Below is a small trained network, with its code and all its weights. Each question gives an input and a target symbol and asks what happens when units are switched off, that is, made to give their printed mean instead of their output.

import numpy as np


def w(rows, s, z=0):
    codes = np.array(rows[::2]) - 128.0
    scale = np.full(codes.shape[1], s)
    scale[-1] = z or s
    return codes * scale


def f(y):
    return y / 2 * (1 + np.tanh(0.7978845608 * (y + 0.044715 * y**3)))


def softmax(a):
    e = np.exp(a - a.max(-1, keepdims=True))
    return e / e.sum(-1, keepdims=True)


def log_softmax(a):
    a = a - a.max(-1, keepdims=True)
    return a - np.log(np.exp(a).sum(-1, keepdims=True))


def net(x, mask):
    ids = ['αγδεηλμξπψ'.index(c) for c in x.split()]
    T = len(ids)
    res = E[ids] + P[:T]
    u = 0
    for l in range(2):
        q, k, v = (res @ M[l].T for M in (Q, K, V))
        z = softmax(np.where(np.tri(T) > 0, q @ k.T / 2**0.5, -1e9)) @ v
        res = res + np.where(mask[u], z, O[l][:, -1]) @ O[l][:, :-1]
        u += 1
        y = f(res @ A[l][:, :-1].T + A[l][:, -1])
        res = res + np.where(mask[u : u + 8], y, B[l][:, -1]) @ B[l][:, :-1]
        u += 8
    return log_softmax(res[-1] @ U[:, :-1].T + U[:, -1])


Q, K, V, O, A, B = {}, {}, {}, {}, {}, {}
E = w([
[113,147,137,122],'α',
[132,134,120,170],'γ',
[88,147,184,131],'δ',
[84,119,131,162],'ε',
[85,111,88,139],'η',
[122,151,106,156],'λ',
[127,110,47,159],'μ',
[133,174,255,132],'ξ',
[73,198,168,161],'π',
[127,61,130,174],'ψ',
],0.022)
P = w([
[111,130,152,97],'0',
[108,121,126,103],'1',
[109,114,105,130],'2',
[64,79,126,113],'3',
[161,143,78,187],'4',
[38,74,149,2],'5',
[177,253,57,246],'6',
],0.0095)
Q[0] = w([
[58,108,168,121],'0.h0',
[167,205,128,254],'0.h0',
],0.0086)
K[0] = w([
[172,147,75,223],'0.h0',
[13,17,154,1],'0.h0',
],0.012)
V[0] = w([
[150,247,95,151],'0.h0',
[82,181,173,60],'0.h0',
],0.011)
O[0] = w([
[104,197,87,250,4],'0.h0',
[33,123,201,138,225],'0.h0',
],0.012,0.0027)
A[0] = w([
[171,134,150,137,102],'0.n0',
[83,126,123,11,254],'0.n1',
[133,117,160,85,144],'0.n2',
[127,106,157,173,163],'0.n3',
[141,217,150,87,128],'0.n4',
[129,140,121,133,107],'0.n5',
[113,175,176,113,130],'0.n6',
[158,100,149,171,115],'0.n7',
],0.012,0.0053)
B[0] = w([
[82,154,168,163,119],'0.n0',
[48,24,200,163,255],'0.n1',
[116,120,141,150,167],'0.n2',
[254,131,110,153,168],'0.n3',
[208,89,80,193,157],'0.n4',
[129,216,60,99,121],'0.n5',
[87,137,85,125,196],'0.n6',
[156,80,149,80,126],'0.n7',
],0.0065,0.0096)
Q[1] = w([
[200,71,204,208],'1.h0',
[22,63,95,254],'1.h0',
],0.0053)
K[1] = w([
[3,66,39,253],'1.h0',
[241,128,126,110],'1.h0',
],0.0043)
V[1] = w([
[192,26,99,255],'1.h0',
[218,156,227,133],'1.h0',
],0.0067)
O[1] = w([
[213,152,188,96,253],'1.h0',
[212,79,173,247,37],'1.h0',
],0.012,0.0042)
A[1] = w([
[160,157,86,4,79],'1.n0',
[137,139,80,90,242],'1.n1',
[77,196,148,96,184],'1.n2',
[107,143,161,46,207],'1.n3',
[163,158,178,99,9],'1.n4',
[139,81,72,170,33],'1.n5',
[134,93,127,125,46],'1.n6',
[93,162,93,102,252],'1.n7',
],0.012,0.0021)
B[1] = w([
[40,175,247,121,176],'1.n0',
[172,222,189,106,149],'1.n1',
[69,189,48,181,223],'1.n2',
[167,199,10,51,254],'1.n3',
[38,93,123,211,143],'1.n4',
[130,167,146,101,124],'1.n5',
[166,183,99,136,148],'1.n6',
[180,254,155,214,180],'1.n7',
],0.0058,0.0083)
U = w([
[79,103,65,137,89],'α',
[213,144,132,165,156],'γ',
[30,73,120,113,56],'δ',
[91,86,84,67,164],'ε',
[79,119,24,2,19],'η',
[171,155,54,155,252],'λ',
[182,210,140,50,39],'μ',
[109,73,169,190,163],'ξ',
[111,162,93,202,56],'π',
[169,68,183,6,231],'ψ',
],0.0065,0.0027)

Each question gives the input, a string of symbols that net reads in full, and the target symbol t.
The units are the heads (2 rows each of Q, K, V and O) and the neurons (one row each of A and B). Each row of codes is followed by its name. A weight is (code - 128) times the scale printed after its matrix; where a second scale follows, it is the last column's (O, A, B and U).
mask holds one flag per unit, layer by layer, with each layer's heads first. A switched-off unit (its flag False) gives its mean, the last column of its rows in O or B, instead of its output. The means were averaged over made-up inputs and are rounded, as every weight is.
A unit's drop is (log p(t) with every unit on - log p(t) with that unit switched off) / (log p(t) with every unit on - log p(t) with every unit switched off).
The circuit of an input: a set's keep is (log p(t) with only the set's units on - log p(t) with every unit switched off) / (log p(t) with every unit on - log p(t) with every unit switched off). Starting from the 12 units with the biggest drops (on a tie, the unit counted first), units are removed one at a time, each time the one whose removal leaves the highest keep (on an exact tie, the one counted first), for as long as the keep stays at least 0.8.
units of the circuit, in order: the units of the circuit, biggest drop first
k most important neurons: the k neurons with the biggest drops, biggest first
top k neurons in layer l: the k neurons of layer l with the biggest drops, biggest first
input η η ε, target η: units of the circuit, in order => [1.h0; 1.n3]
input π μ ψ η ξ ε, target ξ: units of the circuit, in order => [1.h0; 0.h0]
input π δ δ λ ξ λ, target ξ: top 2 neurons in layer 0 => [0.n3; 0.n4]
input λ ε η δ μ α, target μ: units of the circuit, in order => [0.h0; 1.n1; 1.n0; 1.h0]
input ψ ψ ψ α, target ψ: units of the circuit, in order => [0.h0; 1.h0]
input μ γ λ, target μ: 3 most important neurons => [0.n1; 1.n1; 1.n0]
input π ψ δ λ η δ δ, target δ: units of the circuit, in order => [0.h0]
input ε α π, target π: top 2 neurons in layer 1 => [1.n7; 1.n2]
input η μ ψ η, target ψ: top 2 neurons in layer 1 => [1.n2; 1.n0]
input ε π π γ ξ λ, target ξ: units of the circuit, in order => [1.h0; 1.n3; 0.h0]
input η ψ α, target ψ: 2 most important neurons => [0.n6; 0.n1]
input α ψ η η μ ε, target μ: top 2 neurons in layer 1 => [1.n1; 1.n0]
input ε μ α ψ ξ, target ψ: top 2 neurons in layer 1 => [1.n2; 1.n7]
input η π δ γ η δ, target η: units of the circuit, in order => [1.n3]
input ε δ η ξ α π ξ, target π: units of the circuit, in order => [0.h0; 1.n2]
input ξ ξ γ α ψ λ, target ψ: units of the circuit, in order => [1.n2; 1.h0; 0.n6; 0.n1]
input λ ε ε δ μ η, target μ: 3 most important neurons => [1.n1; 1.n0; 1.n7]
input μ μ δ, target μ: top 2 neurons in layer 0 => [0.n3; 0.n1]
input δ δ η η, target η: units of the circuit, in order => [1.h0; 1.n3; 0.h0]
input η η λ α ξ π, target ξ: units of the circuit, in order => [1.h0; 0.n1]
input ξ ψ π, target ψ: 2 most important neurons => [1.n2; 0.n1]
